Below are the code and all the weights of a small trained network. Each question names an input and a target symbol and asks about switching units off, where a switched-off unit gives its printed mean instead of its output.

import numpy as np


def w(rows, s, z=0):
    codes = np.array(rows[::2]) - 128.0
    scale = np.full(codes.shape[1], s)
    scale[-1] = z or s
    return codes * scale


def norm(h):
    return h / np.sqrt((h * h).mean(-1, keepdims=True) + 1e-5)


def f(y):
    return np.maximum(y, 0)


def softmax(a):
    e = np.exp(a - a.max(-1, keepdims=True))
    return e / e.sum(-1, keepdims=True)


def log_softmax(a):
    a = a - a.max(-1, keepdims=True)
    return a - np.log(np.exp(a).sum(-1, keepdims=True))


def net(x, mask):
    ids = ['βγηθμπτφψ'.index(c) for c in x.split()]
    T = len(ids)
    res = E[ids] + P[:T]
    u = 0
    for l in range(2):
        r = norm(res)
        for j in range(2):
            rows = slice(3 * j, 3 * j + 3)
            q, k, v = (r @ M[l][rows].T for M in (Q, K, V))
            z = softmax(np.where(np.tri(T) > 0, q @ k.T / 3**0.5, -1e9)) @ v
            o = O[l][rows]
            res = res + np.where(mask[u + j], z, o[:, -1]) @ o[:, :-1]
        u += 2
        y = f(norm(res) @ A[l][:, :-1].T + A[l][:, -1])
        res = res + np.where(mask[u : u + 4], y, B[l][:, -1]) @ B[l][:, :-1]
        u += 4
    return log_softmax(norm(res)[-1] @ U[:, :-1].T + U[:, -1])


Q, K, V, O, A, B = {}, {}, {}, {}, {}, {}
E = w([
[145,128,138,113,130,103,137,113],'β',
[159,134,127,126,123,109,139,109],'γ',
[152,121,148,132,151,108,123,125],'η',
[72,245,134,226,50,12,152,17],'θ',
[51,94,153,201,208,78,86,253],'μ',
[175,136,59,91,137,131,146,167],'π',
[133,144,119,134,161,104,112,114],'τ',
[77,86,102,191,135,167,190,145],'φ',
[130,135,126,117,153,99,127,115],'ψ',
],0.0064)
P = w([
[137,217,153,156,170,172,170,123],'0',
[188,123,161,170,138,79,139,79],'1',
[143,115,178,157,45,124,27,107],'2',
[82,218,164,125,73,227,35,132],'3',
[155,28,63,62,174,89,50,40],'4',
[147,86,51,141,139,14,186,214],'5',
[156,178,166,231,95,144,156,225],'6',
[28,4,134,18,134,108,177,178],'7',
],0.0034)
Q[0] = w([
[149,187,78,117,109,87,120,175],'0.h0',
[164,116,134,2,119,43,143,175],'0.h0',
[206,163,137,229,110,102,154,172],'0.h0',
[132,154,214,96,153,227,99,91],'0.h1',
[114,82,32,57,159,152,84,12],'0.h1',
[241,226,121,191,76,125,70,118],'0.h1',
],0.0064)
K[0] = w([
[193,153,162,113,93,93,99,107],'0.h0',
[216,50,94,94,131,125,82,54],'0.h0',
[130,215,156,128,77,203,80,163],'0.h0',
[78,196,118,96,254,163,228,107],'0.h1',
[203,79,126,164,184,60,222,86],'0.h1',
[113,236,193,216,49,164,177,200],'0.h1',
],0.0057)
V[0] = w([
[160,113,119,128,175,146,168,151],'0.h0',
[156,136,150,94,132,162,1,107],'0.h0',
[109,125,174,76,136,104,104,90],'0.h0',
[127,100,191,208,137,157,123,79],'0.h1',
[247,86,151,168,89,136,146,160],'0.h1',
[155,128,163,192,118,88,123,150],'0.h1',
],0.0034)
O[0] = w([
[56,122,121,118,85,94,76,116,117],'0.h0',
[83,174,109,127,234,139,153,63,190],'0.h0',
[91,135,202,172,176,127,166,104,170],'0.h0',
[81,79,182,174,157,139,115,72,253],'0.h1',
[100,114,131,117,175,253,125,116,93],'0.h1',
[53,75,121,131,137,155,136,124,220],'0.h1',
],0.003,0.0014)
A[0] = w([
[157,88,117,126,150,132,104,130,255],'0.n0',
[79,114,67,158,111,141,159,134,102],'0.n1',
[109,141,104,101,125,169,145,253,21],'0.n2',
[96,177,106,117,134,104,110,100,231],'0.n3',
],0.005,0.0019)
B[0] = w([
[118,180,78,92,75,202,135,227,231],'0.n0',
[233,70,223,125,149,167,191,133,178],'0.n1',
[130,218,122,160,19,203,208,252,163],'0.n2',
[233,78,204,145,70,150,142,151,250],'0.n3',
],0.0035,0.0027)
Q[1] = w([
[42,139,98,164,129,141,229,197],'1.h0',
[202,89,76,152,171,68,181,156],'1.h0',
[179,224,199,255,103,132,111,128],'1.h0',
[161,120,177,176,80,131,80,136],'1.h1',
[199,169,191,140,141,118,118,157],'1.h1',
[101,119,119,136,94,182,133,149],'1.h1',
],0.0098)
K[1] = w([
[81,92,140,53,105,192,15,70],'1.h0',
[90,83,134,217,2,108,66,149],'1.h0',
[86,247,208,113,91,194,154,167],'1.h0',
[153,249,183,168,120,174,117,119],'1.h1',
[164,204,145,218,117,188,211,217],'1.h1',
[140,154,107,67,142,161,82,133],'1.h1',
],0.007)
V[1] = w([
[177,48,138,157,184,177,188,220],'1.h0',
[166,150,69,214,68,174,156,56],'1.h0',
[66,118,197,16,47,122,224,111],'1.h0',
[96,239,135,123,127,178,141,174],'1.h1',
[152,132,131,163,38,123,4,126],'1.h1',
[197,149,104,55,162,151,179,76],'1.h1',
],0.0041)
O[1] = w([
[123,138,76,221,194,87,166,178,206],'1.h0',
[2,168,155,85,150,80,126,127,253],'1.h0',
[152,65,145,72,197,210,57,229,22],'1.h0',
[117,79,50,48,170,130,149,87,147],'1.h1',
[137,94,130,109,91,60,235,201,120],'1.h1',
[156,211,132,142,202,176,134,130,165],'1.h1',
],0.0052,0.0017)
A[1] = w([
[171,92,145,94,199,228,91,150,1],'1.n0',
[191,129,131,134,177,117,151,133,177],'1.n1',
[104,80,119,202,156,207,177,61,67],'1.n2',
[145,162,3,74,122,164,144,159,66],'1.n3',
],0.0064,0.0047)
B[1] = w([
[185,96,131,123,172,77,196,105,193],'1.n0',
[121,120,134,120,94,158,87,149,253],'1.n1',
[92,53,141,122,107,254,188,92,177],'1.n2',
[136,174,27,85,126,160,148,126,156],'1.n3',
],0.0086,0.0034)
U = w([
[202,89,162,104,202,104,158,131,191],'β',
[32,185,163,85,232,157,122,122,43],'γ',
[76,90,137,157,144,222,148,85,173],'η',
[71,88,163,1,98,100,92,136,78],'θ',
[189,70,72,168,30,101,141,152,2],'μ',
[137,175,35,70,124,148,122,143,158],'π',
[124,201,150,166,97,76,149,62,149],'τ',
[70,123,106,179,188,82,92,223,121],'φ',
[191,128,173,116,54,155,46,184,148],'ψ',
],0.0099,0.0029)

Each question gives the input, a string of symbols that net reads in full, and the target symbol t.
The units are the heads (3 rows each of Q, K, V and O) and the neurons (one row each of A and B). Each row of codes is followed by its name. A weight is (code - 128) times the scale printed after its matrix; where a second scale follows, it is the last column's (O, A, B and U).
mask holds one flag per unit, layer by layer, with each layer's heads first. A switched-off unit (its flag False) gives its mean, the last column of its rows in O or B, instead of its output. The means were averaged over made-up inputs and are rounded, as every weight is.
A unit's drop is (log p(t) with every unit on - log p(t) with that unit switched off) / (log p(t) with every unit on - log p(t) with every unit switched off).
The circuit of an input: a set's keep is (log p(t) with only the set's units on - log p(t) with every unit switched off) / (log p(t) with every unit on - log p(t) with every unit switched off). Starting from all 12 units, units are removed one at a time, each time the one whose removal leaves the highest keep (on an exact tie, the one counted first), for as long as the keep stays at least 0.8.
units of the circuit, in order: the units of the circuit, biggest drop first
most important unit: the unit with the biggest drop
which heads matter: for each layer, one digit per head in row order, 1 if its drop is at least 0.15 and else 0, layers parted by /
input β τ β, target β: which heads matter => 00 / 10
input φ ψ μ ψ, target φ: most important unit => 1.h0
input β β β τ τ τ τ, target τ: which heads matter => 01 / 10
input τ ψ β γ ψ, target ψ: units of the circuit, in order => 1.h1; 1.n1
input π π η τ β, target π: units of the circuit, in order => 0.n0; 1.n3
input φ τ η φ φ τ φ β, target φ: units of the circuit, in order => 1.h0; 1.h1
input φ η τ β β τ β, target β: units of the circuit, in order => 1.h0; 0.h0; 1.n0
input π φ τ β, target π: units of the circuit, in order => 1.h1; 1.n3
input γ τ τ τ η τ θ β, target η: units of the circuit, in order => 1.h0; 0.h0; 1.h1; 1.n2
input π τ β ψ, target π: units of the circuit, in order => 1.h1; 1.n3
input θ η τ γ, target θ: units of the circuit, in order => 1.h0; 1.h1
input τ τ τ γ β η τ, target γ: units of the circuit, in order => 1.h0; 0.h0
input θ φ β, target θ: which heads matter => 00 / 10
input π β η, target π: most important unit => 1.h1
input ψ ψ τ τ, target ψ: units of the circuit, in order => 0.n3; 0.h1
input β τ τ, target β: which heads matter => 00 / 10
input β θ β ψ, target β: units of the circuit, in order => 1.h0; 1.n0
input θ θ τ τ, target θ: which heads matter => 00 / 11
input μ τ η ψ τ τ β, target ψ: which heads matter => 11 / 10
input τ β φ φ γ η τ τ, target γ: units of the circuit, in order => 1.h1; 0.h1
input φ η τ ψ β τ τ, target ψ: units of the circuit, in order => 1.h0
input τ η η β β β η, target β: which heads matter => 10 / 11
input τ φ τ μ φ τ η, target μ: which heads matter => 00 / 11
input μ τ π, target π: which heads matter => 00 / 00
input μ π β γ, target μ: units of the circuit, in order => 1.h1; 1.h0; 0.n2
input τ φ τ θ γ η η β, target γ: which heads matter => 10 / 01
input ψ η β γ π τ β ψ, target π: which heads matter => 01 / 00
input β μ π θ θ τ, target π: units of the circuit, in order => 0.h1; 1.n3
input γ ψ η τ β, target ψ: which heads matter => 00 / 01
